Below are the code and all the weights of a small trained network. Each question names an input and a target symbol and asks about switching units off, where a switched-off unit gives its printed mean instead of its output.

import numpy as np


def w(rows, s, z=0):
    codes = np.array(rows[::2]) - 128.0
    scale = np.full(codes.shape[1], s)
    scale[-1] = z or s
    return codes * scale


def norm(h):
    return h / np.sqrt((h * h).mean(-1, keepdims=True) + 1e-5)


def f(y):
    return y / 2 * (1 + np.tanh(0.7978845608 * (y + 0.044715 * y**3)))


def softmax(a):
    e = np.exp(a - a.max(-1, keepdims=True))
    return e / e.sum(-1, keepdims=True)


def log_softmax(a):
    a = a - a.max(-1, keepdims=True)
    return a - np.log(np.exp(a).sum(-1, keepdims=True))


def net(x, mask):
    ids = ['Θδεημπτω'.index(c) for c in x.split()]
    T = len(ids)
    res = E[ids] + P[:T]
    r = norm(res)
    for j in range(2):
        rows = slice(2 * j, 2 * j + 2)
        q, k, v = (r @ M[0][rows].T for M in (Q, K, V))
        z = softmax(np.where(np.tri(T) > 0, q @ k.T / 2**0.5, -1e9)) @ v
        o = O[0][rows]
        res = res + np.where(mask[j], z, o[:, -1]) @ o[:, :-1]
    y = f(norm(res) @ A[0][:, :-1].T + A[0][:, -1])
    res = res + np.where(mask[2:6], y, B[0][:, -1]) @ B[0][:, :-1]
    return log_softmax(norm(res)[-1] @ U[:, :-1].T + U[:, -1])


Q, K, V, O, A, B = {}, {}, {}, {}, {}, {}
E = w([
[178,129,166,181],'Θ',
[111,114,102,57],'δ',
[68,120,115,136],'ε',
[194,134,183,179],'η',
[100,191,90,4],'μ',
[58,97,77,150],'π',
[103,128,117,66],'τ',
[89,143,166,84],'ω',
],0.021)
P = w([
[254,146,164,117],'0',
[71,70,25,215],'1',
[116,218,111,121],'2',
[57,139,171,96],'3',
[145,93,29,181],'4',
[166,169,116,156],'5',
[133,134,196,65],'6',
[133,101,26,189],'7',
[160,183,141,170],'8',
[127,150,202,75],'9',
],0.0095)
Q[0] = w([
[56,76,150,104],'head 0',
[145,76,219,143],'head 0',
[92,180,152,116],'head 1',
[124,2,72,140],'head 1',
],0.007)
K[0] = w([
[59,133,188,83],'head 0',
[1,162,96,134],'head 0',
[17,103,150,198],'head 1',
[113,169,119,70],'head 1',
],0.0096)
V[0] = w([
[247,107,161,166],'head 0',
[36,99,116,174],'head 0',
[66,168,197,152],'head 1',
[134,78,81,165],'head 1',
],0.012)
O[0] = w([
[158,114,140,137,1],'head 0',
[167,37,45,94,170],'head 0',
[160,1,204,61,166],'head 1',
[216,150,68,181,141],'head 1',
],0.01,0.0053)
A[0] = w([
[163,210,144,96,134],'neuron 0',
[40,49,128,255,150],'neuron 1',
[218,91,197,181,133],'neuron 2',
[167,139,107,156,4],'neuron 3',
],0.0081,0.0044)
B[0] = w([
[162,124,135,194,167],'neuron 0',
[253,157,148,59,254],'neuron 1',
[104,165,135,20,153],'neuron 2',
[168,147,48,95,96],'neuron 3',
],0.011,0.004)
U = w([
[193,135,153,175,116],'Θ',
[154,142,96,164,253],'δ',
[119,52,129,28,89],'ε',
[169,130,165,176,69],'η',
[113,188,122,35,139],'μ',
[184,151,1,156,45],'π',
[135,160,141,147,52],'τ',
[120,149,105,127,219],'ω',
],0.012,0.0024)

Each question gives the input, a string of symbols that net reads in full, and the target symbol t.
The units are the heads (2 rows each of Q, K, V and O) and the neurons (one row each of A and B). Each row of codes is followed by its name. A weight is (code - 128) times the scale printed after its matrix; where a second scale follows, it is the last column's (O, A, B and U).
mask holds one flag per unit, heads first, then neurons. A switched-off unit (its flag False) gives its mean, the last column of its rows in O or B, instead of its output. The means were averaged over made-up inputs and are rounded, as every weight is.
A unit's drop is (log p(t) with every unit on - log p(t) with that unit switched off) / (log p(t) with every unit on - log p(t) with every unit switched off).
The circuit of an input: a set's keep is (log p(t) with only the set's units on - log p(t) with every unit switched off) / (log p(t) with every unit on - log p(t) with every unit switched off). Starting from all 6 units, units are removed one at a time, each time the one whose removal leaves the highest keep (on an exact tie, the one counted first), for as long as the keep stays at least 0.8.
circuit, biggest first: the units of the circuit, biggest drop first
top k neurons: the k neurons with the biggest drops, biggest first
which heads matter: for each layer, one digit per head in row order, 1 if its drop is at least 0.15 and else 0, layers parted by /
drop when u is switched off: that unit's drop, to one decimal
input Θ η μ ε μ π τ ε ω, target Θ: circuit, biggest first : [head 1; neuron 0]
input π μ π π ε π ε ω ω, target π: circuit, biggest first : [head 1; head 0]
input μ η η τ ω ω δ π, target ε: circuit, biggest first : [head 1; neuron 1]
input π μ ε τ Θ π μ ε δ, target π: which heads matter : 01
input ε μ ω Θ μ, target ε: which heads matter : 01
input δ ε δ η, target ε: circuit, biggest first : [head 0; neuron 2]
input ε τ ω, target ε: circuit, biggest first : [head 1]
input μ δ μ π ω ε μ ε, target μ: which heads matter : 11
input π ω ε, target π: circuit, biggest first : [head 1; neuron 2]
input μ π ε μ δ τ ε η π, target μ: circuit, biggest first : [neuron 1; head 1]
input π μ ε ε ε τ π π μ, target π: top 3 neurons : [neuron 0; neuron 2; neuron 1]
input μ ε μ Θ μ η π, target μ: drop when head 0 is switched off : 0.3
input τ π ω ω ε π δ π τ Θ, target ε: drop when neuron 2 is switched off : 0.4
input ε ε τ, target ε: drop when neuron 1 is switched off : 0.1
input π π δ π μ, target π: drop when head 0 is switched off : 0.0
